Below is a small trained network, with its code and all its weights. Each question gives an input and a class and asks what happens when units are switched off, that is, made to give their printed mean instead of their output.

import numpy as np


def w(rows, s, z=0):
    codes = np.array(rows[::2]) - 128.0
    scale = np.full(codes.shape[1], s)
    scale[-1] = z or s
    return codes * scale


def norm(h):
    return h / np.sqrt((h * h).mean(-1, keepdims=True) + 1e-5)


def f(y):
    return np.maximum(y, 0)


def log_softmax(a):
    a = a - a.max(-1, keepdims=True)
    return a - np.log(np.exp(a).sum(-1, keepdims=True))


def net(x, mask):
    res = np.array(x, float).reshape(1, 8) / 4 @ E
    u = 0
    for l in range(2):
        y = f(norm(res) @ A[l][:, :-1].T + A[l][:, -1])
        res = res + np.where(mask[u : u + 15], y, B[l][:, -1]) @ B[l][:, :-1]
        u += 15
    return log_softmax(norm(res)[-1] @ U[:, :-1].T + U[:, -1])


A, B = {}, {}
E = w([
[117,92,104,157,43,161,76,112,125],'x0',
[55,177,118,172,131,147,110,128,94],'x1',
[119,52,136,119,174,125,105,126,186],'x2',
[91,216,123,228,119,128,134,103,139],'x3',
[181,160,215,121,203,193,125,108,100],'x4',
[150,205,147,2,86,148,129,145,137],'x5',
[89,103,165,97,125,142,193,96,129],'x6',
[123,113,125,151,83,164,93,102,157],'x7',
],0.0066)
A[0] = w([
[120,150,252,112,160,116,207,111,141,96],'0.n1',
[108,215,141,170,202,186,106,53,61,106],'0.n2',
[172,214,215,91,103,160,52,111,181,64],'0.n3',
[90,70,64,54,54,62,63,131,130,3],'0.n4',
[49,157,111,105,148,125,213,122,118,68],'0.n5',
[176,90,184,70,50,131,117,116,149,153],'0.n6',
[112,169,94,187,125,195,221,142,90,58],'0.n7',
[212,187,131,27,177,110,129,137,96,127],'0.n8',
[90,174,150,46,157,104,225,123,105,94],'0.n9',
[97,163,186,157,200,99,173,114,128,105],'0.n10',
[131,224,123,136,68,88,130,109,78,70],'0.n11',
[150,51,83,78,86,86,70,110,148,141],'0.n12',
[126,52,93,141,117,80,159,126,52,97],'0.n13',
[199,178,118,77,155,150,162,162,120,117],'0.n14',
[40,133,128,23,2,106,169,169,143,119],'0.n15',
],0.0074,0.0053)
B[0] = w([
[127,113,70,125,133,126,132,132,71,203],'0.n1',
[100,151,188,150,105,160,80,185,109,227],'0.n2',
[157,103,171,129,123,121,110,74,213,201],'0.n3',
[3,145,160,90,61,111,132,213,164,185],'0.n4',
[114,98,125,91,110,194,130,48,128,170],'0.n5',
[193,149,126,90,196,176,139,38,170,229],'0.n6',
[113,123,140,169,130,100,79,79,45,175],'0.n7',
[170,115,221,79,111,35,145,132,192,242],'0.n8',
[175,123,110,100,123,200,148,172,101,208],'0.n9',
[81,155,120,47,127,74,110,113,133,198],'0.n10',
[169,189,66,136,47,56,110,125,119,189],'0.n11',
[156,134,131,153,98,3,97,120,64,224],'0.n12',
[145,158,116,84,145,173,88,76,210,178],'0.n13',
[95,66,170,98,134,73,154,116,120,201],'0.n14',
[38,167,132,109,148,219,154,144,137,253],'0.n15',
],0.0076,0.0059)
A[1] = w([
[89,31,133,127,166,145,88,156,112,98],'1.n1',
[81,103,98,162,182,103,155,110,198,124],'1.n2',
[251,110,122,128,71,158,86,100,125,65],'1.n3',
[130,114,90,99,10,125,160,159,123,124],'1.n4',
[108,129,147,181,128,255,78,169,120,51],'1.n5',
[159,197,85,148,68,115,132,141,82,5],'1.n6',
[158,68,149,114,125,49,97,124,139,148],'1.n7',
[152,174,186,83,151,106,132,186,128,115],'1.n8',
[185,164,171,73,124,114,150,203,110,119],'1.n9',
[156,78,62,200,77,113,78,174,144,125],'1.n10',
[180,103,133,88,148,131,245,174,115,3],'1.n11',
[148,123,190,220,234,81,136,122,118,63],'1.n12',
[35,90,132,179,101,148,97,100,128,17],'1.n13',
[141,126,187,86,76,179,93,168,139,170],'1.n14',
[144,142,141,96,77,168,93,152,124,135],'1.n15',
],0.0098,0.0042)
B[1] = w([
[131,238,199,162,96,91,162,68,89,174],'1.n1',
[94,150,46,155,184,98,180,112,171,180],'1.n2',
[126,88,154,135,95,52,110,64,147,190],'1.n3',
[59,168,192,53,128,178,94,109,198,221],'1.n4',
[201,110,141,157,154,180,74,199,123,184],'1.n5',
[111,114,208,181,168,87,145,2,52,176],'1.n6',
[165,146,117,111,173,196,157,92,94,244],'1.n7',
[107,89,127,136,45,95,45,156,98,240],'1.n8',
[60,31,42,155,101,87,100,195,123,239],'1.n9',
[172,183,182,142,134,155,159,71,7,205],'1.n10',
[178,114,70,189,120,211,128,144,39,186],'1.n11',
[37,100,86,105,37,117,126,237,184,194],'1.n12',
[168,106,150,82,112,71,72,210,184,216],'1.n13',
[117,128,40,210,166,157,140,142,158,254],'1.n14',
[102,123,123,200,208,113,204,153,196,199],'1.n15',
],0.0072,0.0059)
U = w([
[117,198,169,198,129,86,103,53,11,143],'0',
[190,159,117,121,167,177,201,199,116,2],'1',
[191,158,150,209,164,236,88,197,110,129],'2',
[33,125,127,98,86,87,81,205,165,183],'3',
[180,37,80,63,166,104,154,199,23,117],'4',
[114,155,40,185,206,86,197,102,180,92],'5',
[254,67,157,98,163,110,125,44,164,125],'6',
[87,170,85,68,158,238,192,62,133,119],'7',
],0.015,0.0069)

Each question gives the input, the list of numbers given to net, and the class t.
The units are the neurons (one row each of A and B). Each row of codes is followed by its name. A weight is (code - 128) times the scale printed after its matrix; where a second scale follows, it is the last column's (A, B and U).
mask holds one flag per neuron, layer by layer. A switched-off neuron (its flag False) gives its mean, the last column of its row in B, instead of its output. The means were averaged over made-up inputs and are rounded, as every weight is.
A unit's drop is (log p(t) with every unit on - log p(t) with that unit switched off) / (log p(t) with every unit on - log p(t) with every unit switched off).
The circuit of an input: a set's keep is (log p(t) with only the set's units on - log p(t) with every unit switched off) / (log p(t) with every unit on - log p(t) with every unit switched off). Starting from the 12 units with the biggest drops (on a tie, the unit counted first), units are removed one at a time, each time the one whose removal leaves the highest keep (on an exact tie, the one counted first), for as long as the keep stays at least 0.8.
units of the circuit, in order: the units of the circuit, biggest drop first
most important unit: the unit with the biggest drop
top k neurons: the k neurons with the biggest drops, biggest first
top k neurons in layer l: the k neurons of layer l with the biggest drops, biggest first
input [-1,-4,-8,8,-7,4,-2,-6], class 0: most important unit	1.n6
input [-3,-3,-3,7,8,7,-1,5], class 3: top 3 neurons	[0.n2 1.n9 1.n8]
input [-4,-5,8,2,-2,1,-3,0], class 4: units of the circuit, in order	[1.n7 0.n3 1.n4]
input [6,-2,0,1,-2,-8,3,-5], class 0: top 2 neurons in layer 0	[0.n6 0.n15]
input [4,-7,-2,-1,-1,-7,-7,6], class 0: top 2 neurons	[1.n10 0.n8]
input [-7,-5,7,5,7,7,-5,-4], class 4: units of the circuit, in order	[1.n9 0.n1]
input [0,-4,6,6,4,2,-8,8], class 6: top 2 neurons	[0.n3 1.n3]
input [5,5,5,2,0,-6,1,-3], class 2: top 3 neurons	[1.n5 0.n8 1.n10]
input [6,-8,-6,6,-7,2,-6,3], class 0: top 2 neurons in layer 1	[1.n6 1.n10]
input [-2,7,4,-3,5,4,-5,6], class 6: top 2 neurons	[0.n3 0.n15]
input [3,3,3,7,0,-4,-5,7], class 2: units of the circuit, in order	[1.n5 0.n12]
input [6,-7,1,4,1,-3,4,-7], class 5: units of the circuit, in order	[1.n2 0.n2]
input [-5,2,8,-2,-5,-6,-3,4], class 5: top 2 neurons	[1.n2 0.n2]
input [2,6,-4,-6,-4,-7,0,-4], class 0: top neuron	[1.n10]
input [6,7,0,7,-3,-1,-6,5], class 0: top 3 neurons	[1.n6 1.n10 0.n15]
input [-2,-5,7,-2,-8,-5,3,4], class 6: top 3 neurons in layer 1	[1.n14 1.n9 1.n10]
input [2,-6,7,3,-4,0,3,6], class 7: top 2 neurons	[0.n4 1.n7]
input [1,-8,-1,7,-3,-3,3,6], class 0: top 2 neurons	[1.n10 0.n15]
input [1,-6,1,-3,-1,4,0,2], class 6: top 2 neurons in layer 0	[0.n6 0.n2]
input [-3,5,-2,6,-7,7,-8,4], class 0: units of the circuit, in order	[1.n6]
input [-8,8,4,4,-4,-1,7,-4], class 7: top 2 neurons in layer 0	[0.n5 0.n9]
input [0,-8,-7,4,8,-4,3,0], class 3: top 2 neurons	[1.n12 0.n2]
input [0,-8,-6,1,3,5,7,6], class 6: top 3 neurons	[0.n6 0.n3 0.n8]
input [8,-6,3,2,-2,6,5,0], class 7: units of the circuit, in order	[0.n6 0.n15]
input [-1,6,0,1,5,5,-2,4], class 3: top 2 neurons in layer 0	[0.n8 0.n2]
input [-8,1,-1,4,0,1,1,1], class 3: top 2 neurons in layer 0	[0.n2 0.n10]
input [3,6,5,-1,-2,-8,6,2], class 5: units of the circuit, in order	[1.n2]
